Below is a small trained network, with its code and all its weights. Each question gives an input and a class and asks what happens when units are switched off, that is, made to give their printed mean instead of their output.

import numpy as np


def w(rows, s, z=0):
    codes = np.array(rows[::2]) - 128.0
    scale = np.full(codes.shape[1], s)
    scale[-1] = z or s
    return codes * scale


def norm(h):
    return h / np.sqrt((h * h).mean(-1, keepdims=True) + 1e-5)


def f(y):
    return y / 2 * (1 + np.tanh(0.7978845608 * (y + 0.044715 * y**3)))


def log_softmax(a):
    a = a - a.max(-1, keepdims=True)
    return a - np.log(np.exp(a).sum(-1, keepdims=True))


def net(x, mask):
    res = np.array(x, float).reshape(1, 6) / 4 @ E
    u = 0
    for l in range(2):
        y = f(norm(res) @ A[l][:, :-1].T + A[l][:, -1])
        res = res + np.where(mask[u : u + 4], y, B[l][:, -1]) @ B[l][:, :-1]
        u += 4
    return log_softmax(norm(res)[-1] @ U[:, :-1].T + U[:, -1])


A, B = {}, {}
E = w([
[142,202,147,137,127,137],'x0',
[219,243,94,8,157,153],'x1',
[114,143,124,101,99,58],'x2',
[35,79,181,37,47,3],'x3',
[124,130,132,118,128,130],'x4',
[191,92,74,58,205,127],'x5',
],0.0048)
A[0] = w([
[175,104,114,254,154,110,45],'0.n0',
[97,97,149,159,84,127,8],'0.n1',
[151,95,146,51,174,155,171],'0.n2',
[208,132,25,114,159,123,8],'0.n3',
],0.0084,0.0018)
B[0] = w([
[184,147,42,135,130,64,253],'0.n0',
[35,84,98,72,141,173,198],'0.n1',
[157,123,22,108,206,136,204],'0.n2',
[91,130,171,63,153,254,225],'0.n3',
],0.0086,0.0031)
A[1] = w([
[173,60,23,95,171,1,251],'1.n0',
[55,84,151,128,140,119,53],'1.n1',
[80,142,221,180,167,131,177],'1.n2',
[127,80,97,178,180,129,12],'1.n3',
],0.0071,0.0026)
B[1] = w([
[203,255,125,185,79,108,255],'1.n0',
[135,61,134,71,148,86,155],'1.n1',
[109,96,83,76,115,93,143],'1.n2',
[154,150,98,115,112,89,135],'1.n3',
],0.009,0.0067)
U = w([
[134,111,145,215,13,58,252],'0',
[219,147,121,160,88,153,54],'1',
[48,3,194,103,139,175,153],'2',
],0.0053,0.0016)

Each question gives the input, the list of numbers given to net, and the class t.
The units are the neurons (one row each of A and B). Each row of codes is followed by its name. A weight is (code - 128) times the scale printed after its matrix; where a second scale follows, it is the last column's (A, B and U).
mask holds one flag per neuron, layer by layer. A switched-off neuron (its flag False) gives its mean, the last column of its row in B, instead of its output. The means were averaged over made-up inputs and are rounded, as every weight is.
A unit's drop is (log p(t) with every unit on - log p(t) with that unit switched off) / (log p(t) with every unit on - log p(t) with every unit switched off).
The circuit of an input: a set's keep is (log p(t) with only the set's units on - log p(t) with every unit switched off) / (log p(t) with every unit on - log p(t) with every unit switched off). Starting from all 8 units, units are removed one at a time, each time the one whose removal leaves the highest keep (on an exact tie, the one counted first), for as long as the keep stays at least 0.8.
units of the circuit, in order: the units of the circuit, biggest drop first
most important unit: the unit with the biggest drop
k most important neurons: the k neurons with the biggest drops, biggest first
k most important neurons of layer l: the k neurons of layer l with the biggest drops, biggest first
drop when u is switched off: that unit's drop, to one decimal
input [5,1,3,-8,3,6], class 2: units of the circuit, in order : [0.n3, 1.n0]
input [-2,-4,-3,7,-4,-1], class 2: most important unit : 0.n0
input [0,-3,3,1,-4,-6], class 2: 2 most important neurons : [1.n0, 0.n1]
input [6,-4,8,2,8,-8], class 2: units of the circuit, in order : [1.n0, 0.n1]
input [-1,5,7,0,-8,4], class 2: 2 most important neurons of layer 0 : [0.n3, 0.n0]
input [7,-5,1,4,4,-7], class 2: 2 most important neurons : [1.n0, 0.n1]
input [6,8,-7,-1,5,5], class 2: units of the circuit, in order : [0.n3, 1.n0]
input [0,3,4,-1,8,7], class 2: 3 most important neurons : [0.n3, 0.n0, 1.n0]
input [-3,1,2,-5,2,6], class 2: 2 most important neurons : [0.n3, 1.n0]
input [0,5,5,-2,7,6], class 2: 3 most important neurons : [0.n3, 1.n0, 0.n0]
input [-7,7,4,-1,8,4], class 2: 2 most important neurons : [0.n3, 0.n0]
input [0,-6,-5,4,-6,-6], class 2: drop when 1.n0 is switched off : 0.3
